Below is a small trained network, with its code and all its weights. Each question gives an input and a target symbol and asks what happens when units are switched off, that is, made to give their printed mean instead of their output.

import numpy as np


def w(rows, s, z=0):
    codes = np.array(rows[::2]) - 128.0
    scale = np.full(codes.shape[1], s)
    scale[-1] = z or s
    return codes * scale


def f(y):
    return np.maximum(y, 0)


def softmax(a):
    e = np.exp(a - a.max(-1, keepdims=True))
    return e / e.sum(-1, keepdims=True)


def log_softmax(a):
    a = a - a.max(-1, keepdims=True)
    return a - np.log(np.exp(a).sum(-1, keepdims=True))


def net(x, mask):
    ids = ['ΔΦαβγελμψω'.index(c) for c in x.split()]
    T = len(ids)
    res = E[ids] + P[:T]
    r = res
    for j in range(3):
        rows = slice(4 * j, 4 * j + 4)
        q, k, v = (r @ M[0][rows].T for M in (Q, K, V))
        z = softmax(np.where(np.tri(T) > 0, q @ k.T / 4**0.5, -1e9)) @ v
        o = O[0][rows]
        res = res + np.where(mask[j], z, o[:, -1]) @ o[:, :-1]
    y = f(res @ A[0][:, :-1].T + A[0][:, -1])
    res = res + np.where(mask[3:15], y, B[0][:, -1]) @ B[0][:, :-1]
    return log_softmax(res[-1] @ U[:, :-1].T + U[:, -1])


Q, K, V, O, A, B = {}, {}, {}, {}, {}, {}
E = w([
[92,88,33,84],'Δ',
[115,97,169,152],'Φ',
[115,171,85,139],'α',
[95,140,138,190],'β',
[136,185,170,169],'γ',
[158,188,154,120],'ε',
[127,116,132,99],'λ',
[88,156,9,118],'μ',
[108,114,72,96],'ψ',
[76,94,65,152],'ω',
],0.013)
P = w([
[205,109,127,138],'0',
[97,132,120,190],'1',
[170,143,140,86],'2',
[81,7,177,77],'3',
[67,146,104,220],'4',
[135,168,146,72],'5',
],0.019)
Q[0] = w([
[102,168,49,137],'H1',
[25,99,128,188],'H1',
[115,55,145,80],'H1',
[140,181,136,140],'H1',
[197,86,108,81],'H2',
[138,188,79,180],'H2',
[141,120,115,235],'H2',
[5,105,144,200],'H2',
[93,120,109,155],'H3',
[171,97,125,152],'H3',
[237,116,96,86],'H3',
[102,155,111,196],'H3',
],0.013)
K[0] = w([
[106,154,91,118],'H1',
[36,133,152,182],'H1',
[82,44,159,94],'H1',
[167,159,124,146],'H1',
[40,106,157,61],'H2',
[211,113,108,96],'H2',
[214,19,134,161],'H2',
[170,109,61,252],'H2',
[164,111,129,159],'H3',
[140,156,104,112],'H3',
[88,149,162,72],'H3',
[196,96,111,121],'H3',
],0.013)
V[0] = w([
[101,134,147,101],'H1',
[120,48,153,93],'H1',
[129,105,54,89],'H1',
[165,170,60,142],'H1',
[182,217,137,179],'H2',
[128,222,95,111],'H2',
[105,138,49,66],'H2',
[155,130,254,132],'H2',
[44,124,135,173],'H3',
[119,102,113,80],'H3',
[176,142,171,41],'H3',
[154,147,119,29],'H3',
],0.012)
O[0] = w([
[158,161,104,133,91],'H1',
[98,243,88,140,133],'H1',
[151,182,234,158,161],'H1',
[133,67,173,132,147],'H1',
[93,202,255,226,254],'H2',
[172,223,122,194,169],'H2',
[179,156,35,172,138],'H2',
[53,169,195,59,34],'H2',
[224,35,212,135,54],'H3',
[160,115,97,107,95],'H3',
[98,223,78,55,52],'H3',
[138,205,75,96,59],'H3',
],0.0079,0.0037)
A[0] = w([
[224,101,187,24,32],'N1',
[68,219,111,117,167],'N2',
[76,43,55,92,248],'N3',
[86,173,204,115,1],'N4',
[96,57,159,157,242],'N5',
[48,107,86,167,239],'N6',
[213,117,161,53,76],'N7',
[114,111,238,97,166],'N8',
[65,180,179,86,33],'N9',
[253,115,211,117,2],'N10',
[188,198,85,190,94],'N11',
[92,147,230,121,71],'N12',
],0.0073,0.0048)
B[0] = w([
[148,254,121,74,141],'N1',
[151,194,170,95,199],'N2',
[172,169,121,69,208],'N3',
[114,100,28,198,167],'N4',
[178,96,169,89,245],'N5',
[233,161,143,64,255],'N6',
[45,240,92,125,141],'N7',
[37,64,70,142,208],'N8',
[108,120,50,111,171],'N9',
[32,107,74,52,163],'N10',
[47,78,150,155,202],'N11',
[99,104,52,183,196],'N12',
],0.0067,0.0082)
U = w([
[183,126,1,118,61],'Δ',
[102,83,115,33,207],'Φ',
[180,193,247,192,253],'α',
[131,27,170,175,84],'β',
[86,113,59,197,26],'γ',
[116,207,66,147,36],'ε',
[164,207,150,23,132],'λ',
[194,97,39,246,46],'μ',
[194,166,76,98,152],'ψ',
[251,57,156,94,199],'ω',
],0.0065,0.0046)

Each question gives the input, a string of symbols that net reads in full, and the target symbol t.
The units are the heads (4 rows each of Q, K, V and O) and the neurons (one row each of A and B). Each row of codes is followed by its name. A weight is (code - 128) times the scale printed after its matrix; where a second scale follows, it is the last column's (O, A, B and U).
mask holds one flag per unit, heads first, then neurons. A switched-off unit (its flag False) gives its mean, the last column of its rows in O or B, instead of its output. The means were averaged over made-up inputs and are rounded, as every weight is.
A unit's drop is (log p(t) with every unit on - log p(t) with that unit switched off) / (log p(t) with every unit on - log p(t) with every unit switched off).
The circuit of an input: a set's keep is (log p(t) with only the set's units on - log p(t) with every unit switched off) / (log p(t) with every unit on - log p(t) with every unit switched off). Starting from the 12 units with the biggest drops (on a tie, the unit counted first), units are removed one at a time, each time the one whose removal leaves the highest keep (on an exact tie, the one counted first), for as long as the keep stays at least 0.8.
circuit, biggest first: the units of the circuit, biggest drop first
most important unit: the unit with the biggest drop
k most important neurons: the k neurons with the biggest drops, biggest first
drop when u is switched off: that unit's drop, to one decimal
input μ α γ ε, target α: most important unit : H1
input Φ Δ α α ε, target Φ: circuit, biggest first : [H2, H1]
input λ β Φ, target Φ: 2 most important neurons : [N8, N10]
input ε α Φ α ψ ω, target ω: circuit, biggest first : [H3, H2, N8]
input Φ ω Δ λ Φ, target Φ: circuit, biggest first : [H2, H1]
input ψ λ α Φ, target λ: circuit, biggest first : [H1, N2]
input β ω Φ λ μ, target β: circuit, biggest first : [H1, H2]
input α λ γ μ, target λ: circuit, biggest first : [H1, N2]
input β λ α Φ β, target β: circuit, biggest first : [H2, H1]
input γ Δ Φ Φ, target Δ: circuit, biggest first : [H1, H2]
input ε γ γ ω Δ, target ε: 2 most important neurons : [N4, N9]
input ω α ψ γ Φ, target ω: 2 most important neurons : [N6, N5]
input Φ α α ω, target α: drop when N1 is switched off : 0.0
input Φ α μ ω ψ, target Φ: circuit, biggest first : [H2]
input Φ α α, target α: drop when H2 is switched off : 0.6
input Φ Φ α γ γ, target Φ: drop when H2 is switched off : 0.6
